Below is a small trained network, with its code and all its weights. Each question gives an input and a class and asks what happens when units are switched off, that is, made to give their printed mean instead of their output.

import numpy as np


def w(rows, s, z=0):
    codes = np.array(rows[::2]) - 128.0
    scale = np.full(codes.shape[1], s)
    scale[-1] = z or s
    return codes * scale


def norm(h):
    return h / np.sqrt((h * h).mean(-1, keepdims=True) + 1e-5)


def f(y):
    return y / 2 * (1 + np.tanh(0.7978845608 * (y + 0.044715 * y**3)))


def log_softmax(a):
    a = a - a.max(-1, keepdims=True)
    return a - np.log(np.exp(a).sum(-1, keepdims=True))


def net(x, mask):
    res = np.array(x, float).reshape(1, 4) / 4 @ E
    u = 0
    for l in range(2):
        y = f(norm(res) @ A[l][:, :-1].T + A[l][:, -1])
        res = res + np.where(mask[u : u + 15], y, B[l][:, -1]) @ B[l][:, :-1]
        u += 15
    return log_softmax(norm(res)[-1] @ U[:, :-1].T + U[:, -1])


A, B = {}, {}
E = w([
[156,254,164,223,101,100,90],'x0',
[191,4,134,183,184,163,170],'x1',
[100,118,137,146,142,120,118],'x2',
[133,232,56,94,229,177,74],'x3',
],0.0086)
A[0] = w([
[113,137,89,235,12,131,144,103],'L0N0',
[97,161,172,88,43,103,93,180],'L0N1',
[193,76,91,166,213,154,130,155],'L0N2',
[58,131,112,28,118,86,146,116],'L0N3',
[108,193,101,81,197,144,145,97],'L0N4',
[205,225,106,227,178,92,135,1],'L0N5',
[183,99,158,189,135,134,157,78],'L0N6',
[189,122,123,88,99,117,104,100],'L0N7',
[112,130,126,55,169,159,122,103],'L0N8',
[84,23,144,62,1,99,164,193],'L0N9',
[168,150,198,235,42,114,146,95],'L0N10',
[186,171,123,138,143,133,94,48],'L0N11',
[119,121,75,84,160,162,145,115],'L0N12',
[158,97,196,162,85,113,140,61],'L0N13',
[154,84,53,182,111,69,140,81],'L0N14',
],0.0089,0.0028)
B[0] = w([
[134,102,90,73,148,69,173,175],'L0N0',
[33,141,115,143,217,54,183,189],'L0N1',
[181,119,214,97,185,82,198,205],'L0N2',
[156,96,52,124,1,198,126,182],'L0N3',
[91,26,88,95,64,189,132,180],'L0N4',
[97,126,127,185,139,251,156,195],'L0N5',
[186,83,117,184,70,155,126,168],'L0N6',
[79,146,152,153,153,115,109,127],'L0N7',
[140,89,99,127,77,57,104,161],'L0N8',
[70,238,135,233,211,233,143,255],'L0N9',
[159,64,95,14,128,37,77,206],'L0N10',
[80,90,130,184,168,134,172,147],'L0N11',
[87,106,168,113,160,10,41,164],'L0N12',
[202,131,118,97,27,146,82,166],'L0N13',
[175,136,88,146,133,170,117,142],'L0N14',
],0.01,0.0087)
A[1] = w([
[249,49,137,125,153,116,140,169],'L1N0',
[132,164,122,188,74,190,75,186],'L1N1',
[109,102,116,59,48,102,73,25],'L1N2',
[215,113,125,87,63,73,56,64],'L1N3',
[98,158,139,146,153,143,154,49],'L1N4',
[91,186,166,103,147,197,132,158],'L1N5',
[153,149,189,179,144,168,137,52],'L1N6',
[141,116,137,92,124,146,164,83],'L1N7',
[104,115,135,159,80,173,145,142],'L1N8',
[130,97,133,110,76,130,123,133],'L1N9',
[214,128,192,172,176,188,122,23],'L1N10',
[120,105,160,55,200,71,111,6],'L1N11',
[134,156,171,65,142,4,179,48],'L1N12',
[108,144,104,128,145,151,175,117],'L1N13',
[147,104,144,147,125,117,151,77],'L1N14',
],0.013,0.0017)
B[1] = w([
[90,216,149,182,69,83,175,247],'L1N0',
[117,131,181,126,146,81,222,185],'L1N1',
[181,60,183,168,172,197,64,180],'L1N2',
[7,194,150,148,112,118,131,181],'L1N3',
[132,160,147,124,68,144,119,169],'L1N4',
[147,124,123,162,57,46,123,193],'L1N5',
[97,79,38,72,137,142,58,184],'L1N6',
[127,165,89,155,170,111,111,135],'L1N7',
[162,206,115,101,150,68,94,169],'L1N8',
[139,188,138,134,173,153,85,143],'L1N9',
[118,44,122,61,151,189,29,216],'L1N10',
[200,164,79,103,106,116,193,179],'L1N11',
[215,70,99,98,186,169,191,186],'L1N12',
[167,136,206,145,124,108,115,171],'L1N13',
[116,160,118,128,154,118,99,144],'L1N14',
],0.014,0.011)
U = w([
[85,246,181,193,66,85,153,81],'0',
[138,87,145,102,163,209,30,255],'1',
[226,143,115,75,197,113,247,33],'2',
],0.011,0.00051)

Each question gives the input, the list of numbers given to net, and the class t.
The units are the neurons (one row each of A and B). Each row of codes is followed by its name. A weight is (code - 128) times the scale printed after its matrix; where a second scale follows, it is the last column's (A, B and U).
mask holds one flag per neuron, layer by layer. A switched-off neuron (its flag False) gives its mean, the last column of its row in B, instead of its output. The means were averaged over made-up inputs and are rounded, as every weight is.
A unit's drop is (log p(t) with every unit on - log p(t) with that unit switched off) / (log p(t) with every unit on - log p(t) with every unit switched off).
The circuit of an input: a set's keep is (log p(t) with only the set's units on - log p(t) with every unit switched off) / (log p(t) with every unit on - log p(t) with every unit switched off). Starting from the 12 units with the biggest drops (on a tie, the unit counted first), units are removed one at a time, each time the one whose removal leaves the highest keep (on an exact tie, the one counted first), for as long as the keep stays at least 0.8.
circuit, biggest first: the units of the circuit, biggest drop first
most important unit: the unit with the biggest drop
k most important neurons: the k neurons with the biggest drops, biggest first
k most important neurons of layer l: the k neurons of layer l with the biggest drops, biggest first
drop when u is switched off: that unit's drop, to one decimal
input [5,7,-8,2], class 1: circuit, biggest first => [L1N10]
input [7,1,2,7], class 1: 4 most important neurons of layer 1 => [L1N0; L1N10; L1N6; L1N3]
input [1,-8,7,-6], class 2: 2 most important neurons of layer 1 => [L1N12; L1N0]
input [7,-4,-1,0], class 2: 3 most important neurons => [L0N9; L0N10; L1N12]
input [1,0,-6,-4], class 2: 4 most important neurons of layer 0 => [L0N10; L0N1; L0N3; L0N5]
input [1,5,-1,4], class 1: 2 most important neurons => [L1N10; L0N10]
input [1,4,-4,0], class 0: 3 most important neurons of layer 0 => [L0N9; L0N6; L0N1]
input [1,6,-4,8], class 1: 4 most important neurons => [L0N10; L1N10; L0N5; L0N0]
input [4,5,7,1], class 1: 2 most important neurons => [L0N5; L1N10]
input [0,6,-7,-1], class 1: 3 most important neurons of layer 0 => [L0N10; L0N8; L0N3]
input [-5,-4,0,1], class 1: 3 most important neurons => [L1N0; L1N2; L0N8]
input [-5,-8,-6,6], class 1: drop when L1N2 is switched off => 0.2
input [3,7,-3,-4], class 0: drop when L1N0 is switched off => 1.0
input [-8,-7,-5,-2], class 0: drop when L0N9 is switched off => 6.0
input [-1,-5,4,2], class 1: most important unit => L0N9
